Here is a tiny trained network, its code and every weight. The questions are about switching its units off for an input and a class, where a switched-off unit gives its printed mean instead of its output.

import numpy as np


def w(rows, s, z=0):
    codes = np.array(rows[::2]) - 128.0
    scale = np.full(codes.shape[1], s)
    scale[-1] = z or s
    return codes * scale


def norm(h):
    return h / np.sqrt((h * h).mean(-1, keepdims=True) + 1e-5)


def f(y):
    return y / 2 * (1 + np.tanh(0.7978845608 * (y + 0.044715 * y**3)))


def log_softmax(a):
    a = a - a.max(-1, keepdims=True)
    return a - np.log(np.exp(a).sum(-1, keepdims=True))


def net(x, mask):
    res = np.array(x, float).reshape(1, 7) / 4 @ E
    u = 0
    for l in range(2):
        y = f(norm(res) @ A[l][:, :-1].T + A[l][:, -1])
        res = res + np.where(mask[u : u + 11], y, B[l][:, -1]) @ B[l][:, :-1]
        u += 11
    return log_softmax(norm(res)[-1] @ U[:, :-1].T + U[:, -1])


A, B = {}, {}
E = w([
[15,51,152,141,133,239,138],'x0',
[201,71,153,219,144,82,1],'x1',
[128,135,122,121,136,134,117],'x2',
[134,147,119,136,141,158,117],'x3',
[139,137,126,135,130,154,121],'x4',
[158,122,163,174,109,138,170],'x5',
[38,195,188,178,32,87,40],'x6',
],0.0071)
A[0] = w([
[177,130,95,103,144,157,185,155],'L0N1',
[116,166,136,95,82,86,100,163],'L0N2',
[154,254,102,50,116,146,175,160],'L0N3',
[149,64,151,90,128,202,94,7],'L0N4',
[146,43,86,112,103,122,109,98],'L0N5',
[182,174,161,81,125,175,195,133],'L0N6',
[172,125,142,153,130,194,52,125],'L0N7',
[101,17,74,176,152,192,176,2],'L0N8',
[110,125,151,89,111,214,135,101],'L0N9',
[143,78,68,37,111,124,128,188],'L0N10',
[93,190,168,119,80,121,172,180],'L0N11',
],0.0082,0.0036)
B[0] = w([
[147,84,160,56,72,66,63,227],'L0N1',
[167,235,109,254,154,133,165,190],'L0N2',
[152,144,181,154,166,81,195,253],'L0N3',
[135,108,156,109,169,140,94,147],'L0N4',
[133,205,125,151,131,160,82,154],'L0N5',
[80,207,157,73,153,114,130,208],'L0N6',
[138,155,148,153,106,62,159,177],'L0N7',
[78,158,178,92,206,101,90,231],'L0N8',
[82,115,99,104,93,106,175,192],'L0N9',
[156,114,200,130,127,110,170,219],'L0N10',
[157,219,81,101,172,159,127,227],'L0N11',
],0.007,0.0044)
A[1] = w([
[89,193,85,144,136,169,166,65],'L1N1',
[183,153,181,121,127,146,144,164],'L1N2',
[195,118,115,113,153,135,62,111],'L1N3',
[104,49,174,163,83,142,46,73],'L1N4',
[214,112,96,135,121,72,86,123],'L1N5',
[39,81,102,175,35,198,103,99],'L1N6',
[118,59,125,175,182,190,72,121],'L1N7',
[91,107,110,106,143,146,30,107],'L1N8',
[2,133,112,26,85,185,155,180],'L1N9',
[76,61,117,33,163,143,203,3],'L1N10',
[77,46,154,170,148,177,52,119],'L1N11',
],0.0097,0.0042)
B[1] = w([
[91,67,25,139,49,131,169,164],'L1N1',
[84,75,68,78,191,35,104,175],'L1N2',
[157,74,84,107,71,132,115,162],'L1N3',
[112,202,88,138,176,111,161,169],'L1N4',
[102,68,138,102,88,254,106,194],'L1N5',
[90,148,1,134,96,141,150,169],'L1N6',
[135,156,147,17,176,82,219,169],'L1N7',
[132,128,141,168,128,80,164,150],'L1N8',
[142,59,148,158,87,185,76,255],'L1N9',
[135,148,185,212,193,171,65,210],'L1N10',
[171,209,114,67,126,34,216,189],'L1N11',
],0.0085,0.0079)
U = w([
[141,108,194,23,199,33,177,249],'0',
[88,249,56,174,115,57,185,167],'1',
[208,18,84,83,100,142,67,161],'2',
[165,146,149,208,39,87,3,83],'3',
[57,69,227,140,197,233,109,5],'4',
[15,83,68,147,19,197,129,80],'5',
],0.014,0.0021)

Each question gives the input, the list of numbers given to net, and the class t.
The units are the neurons (one row each of A and B). Each row of codes is followed by its name. A weight is (code - 128) times the scale printed after its matrix; where a second scale follows, it is the last column's (A, B and U).
mask holds one flag per neuron, layer by layer. A switched-off neuron (its flag False) gives its mean, the last column of its row in B, instead of its output. The means were averaged over made-up inputs and are rounded, as every weight is.
A unit's drop is (log p(t) with every unit on - log p(t) with that unit switched off) / (log p(t) with every unit on - log p(t) with every unit switched off).
The circuit of an input: a set's keep is (log p(t) with only the set's units on - log p(t) with every unit switched off) / (log p(t) with every unit on - log p(t) with every unit switched off). Starting from the 12 units with the biggest drops (on a tie, the unit counted first), units are removed one at a time, each time the one whose removal leaves the highest keep (on an exact tie, the one counted first), for as long as the keep stays at least 0.8.
units of the circuit, in order: the units of the circuit, biggest drop first
k most important neurons: the k neurons with the biggest drops, biggest first
top k neurons in layer l: the k neurons of layer l with the biggest drops, biggest first
drop of u: that unit's drop, to one decimal
input [-3,0,-3,-8,-4,-5,1], class 1: units of the circuit, in order => [L0N2]
input [1,8,7,8,-2,-1,8], class 1: 2 most important neurons => [L1N4 L1N9]
input [-2,0,7,-6,2,7,5], class 1: top 2 neurons in layer 0 => [L0N1 L0N11]
input [-3,1,1,6,-5,-7,-1], class 2: 2 most important neurons => [L1N5 L0N6]
input [-1,1,-3,-4,2,-6,0], class 2: units of the circuit, in order => [L0N6 L1N5]
input [-3,1,-2,-2,7,5,-7], class 2: 2 most important neurons => [L0N1 L1N5]
input [1,-3,7,-6,0,5,-6], class 4: top 4 neurons in layer 1 => [L1N10 L1N11 L1N7 L1N9]
input [1,7,-3,1,8,8,-2], class 0: top 2 neurons in layer 1 => [L1N7 L1N9]
input [2,-8,2,7,-8,7,-8], class 4: 4 most important neurons => [L1N10 L1N9 L1N11 L1N7]
input [0,2,7,6,3,0,0], class 2: 2 most important neurons => [L0N7 L1N5]
input [8,5,7,-8,-2,-2,0], class 0: 2 most important neurons => [L1N7 L0N8]
input [3,0,8,5,-2,-5,-8], class 4: top 2 neurons in layer 1 => [L1N10 L1N11]
input [-5,-2,0,6,3,7,0], class 0: 2 most important neurons => [L0N1 L1N2]
input [5,2,-1,5,4,4,1], class 1: most important neuron => [L1N6]
input [8,7,0,-7,-2,3,1], class 1: drop of L1N4 => 0.1
input [-8,7,-1,-5,-7,2,-4], class 2: drop of L1N5 => 0.2
input [6,5,-6,5,-1,4,4], class 1: drop of L0N1 => 0.0
